Below is a small trained network, with its code and all its weights. Each question gives an input and a class and asks what happens when units are switched off, that is, made to give their printed mean instead of their output.

import numpy as np


def w(rows, s, z=0):
    codes = np.array(rows[::2]) - 128.0
    scale = np.full(codes.shape[1], s)
    scale[-1] = z or s
    return codes * scale


def f(y):
    return np.maximum(y, 0)


def log_softmax(a):
    a = a - a.max(-1, keepdims=True)
    return a - np.log(np.exp(a).sum(-1, keepdims=True))


def net(x, mask):
    res = np.array(x, float).reshape(1, 3) / 4 @ E
    y = f(res @ A[0][:, :-1].T + A[0][:, -1])
    res = res + np.where(mask, y, B[0][:, -1]) @ B[0][:, :-1]
    return log_softmax(res[-1] @ U[:, :-1].T + U[:, -1])


A, B = {}, {}
E = w([
[212,179,177,109,201,28,126],'x0',
[58,235,134,249,96,94,91],'x1',
[242,148,63,66,84,136,3],'x2',
],0.011)
A[0] = w([
[141,240,185,154,155,25,100,83],'n0',
[194,96,67,36,92,177,92,172],'n1',
[199,83,216,50,248,2,177,222],'n2',
[85,50,131,113,92,201,160,254],'n3',
[97,186,63,235,45,134,100,211],'n4',
[181,204,102,111,89,88,35,123],'n5',
[98,71,212,86,164,156,234,218],'n6',
],0.0091,0.0045)
B[0] = w([
[125,87,96,96,231,49,243,210],'n0',
[225,68,133,145,109,201,155,208],'n1',
[173,233,105,177,185,156,60,249],'n2',
[13,42,68,101,134,129,193,203],'n3',
[39,131,217,82,18,129,129,213],'n4',
[138,85,78,45,121,70,108,199],'n5',
[1,184,86,104,198,116,75,214],'n6',
],0.0083,0.019)
U = w([
[97,65,1,51,146,78,136,234],'0',
[112,195,82,170,149,152,50,46],'1',
[175,18,112,109,101,199,162,88],'2',
[216,121,89,142,130,140,56,75],'3',
[58,109,209,208,100,151,135,8],'4',
[121,134,173,194,164,78,207,139],'5',
[127,108,180,52,23,152,63,169],'6',
],0.0099,0.0017)

Each question gives the input, the list of numbers given to net, and the class t.
The units are the neurons (one row each of A and B). Each row of codes is followed by its name. A weight is (code - 128) times the scale printed after its matrix; where a second scale follows, it is the last column's (A, B and U).
mask holds one flag per neuron, in row order. A switched-off neuron (its flag False) gives its mean, the last column of its row in B, instead of its output. The means were averaged over made-up inputs and are rounded, as every weight is.
A unit's drop is (log p(t) with every unit on - log p(t) with that unit switched off) / (log p(t) with every unit on - log p(t) with every unit switched off).
The circuit of an input: a set's keep is (log p(t) with only the set's units on - log p(t) with every unit switched off) / (log p(t) with every unit on - log p(t) with every unit switched off). Starting from all 7 units, units are removed one at a time, each time the one whose removal leaves the highest keep (on an exact tie, the one counted first), for as long as the keep stays at least 0.8.
units of the circuit, in order: the units of the circuit, biggest drop first
most important unit: the unit with the biggest drop
top k neurons: the k neurons with the biggest drops, biggest first
drop of u: that unit's drop, to one decimal
input [-1,6,-3], class 4: units of the circuit, in order	[n4]
input [-2,1,-4], class 4: top 2 neurons	[n5 n0]
input [4,4,0], class 5: units of the circuit, in order	[n3 n0]
input [0,2,7], class 6: top 4 neurons	[n3 n0 n2 n6]
input [8,1,0], class 5: top 4 neurons	[n0 n6 n2 n3]
input [1,0,1], class 3: units of the circuit, in order	[n3 n6]
input [8,-1,3], class 3: top 2 neurons	[n2 n3]
input [1,-8,-7], class 1: top 4 neurons	[n2 n0 n5 n6]
input [-7,1,8], class 6: top 2 neurons	[n4 n0]
input [2,2,-3], class 5: units of the circuit, in order	[n5 n3 n2]
input [0,1,7], class 6: units of the circuit, in order	[n0 n2]
input [0,8,6], class 6: top 2 neurons	[n4 n3]
input [-7,7,1], class 6: top 2 neurons	[n4 n0]
input [2,7,6], class 0: most important unit	n0
input [7,2,0], class 5: top 3 neurons	[n0 n3 n6]
input [5,0,8], class 3: top 4 neurons	[n3 n1 n6 n2]
input [0,2,-1], class 4: top 3 neurons	[n5 n2 n0]
input [0,2,3], class 6: units of the circuit, in order	[n3 n0 n2]
input [7,-5,-4], class 1: drop of n2	0.2
input [8,-5,0], class 1: drop of n2	0.5
input [-5,7,1], class 6: most important unit	n4
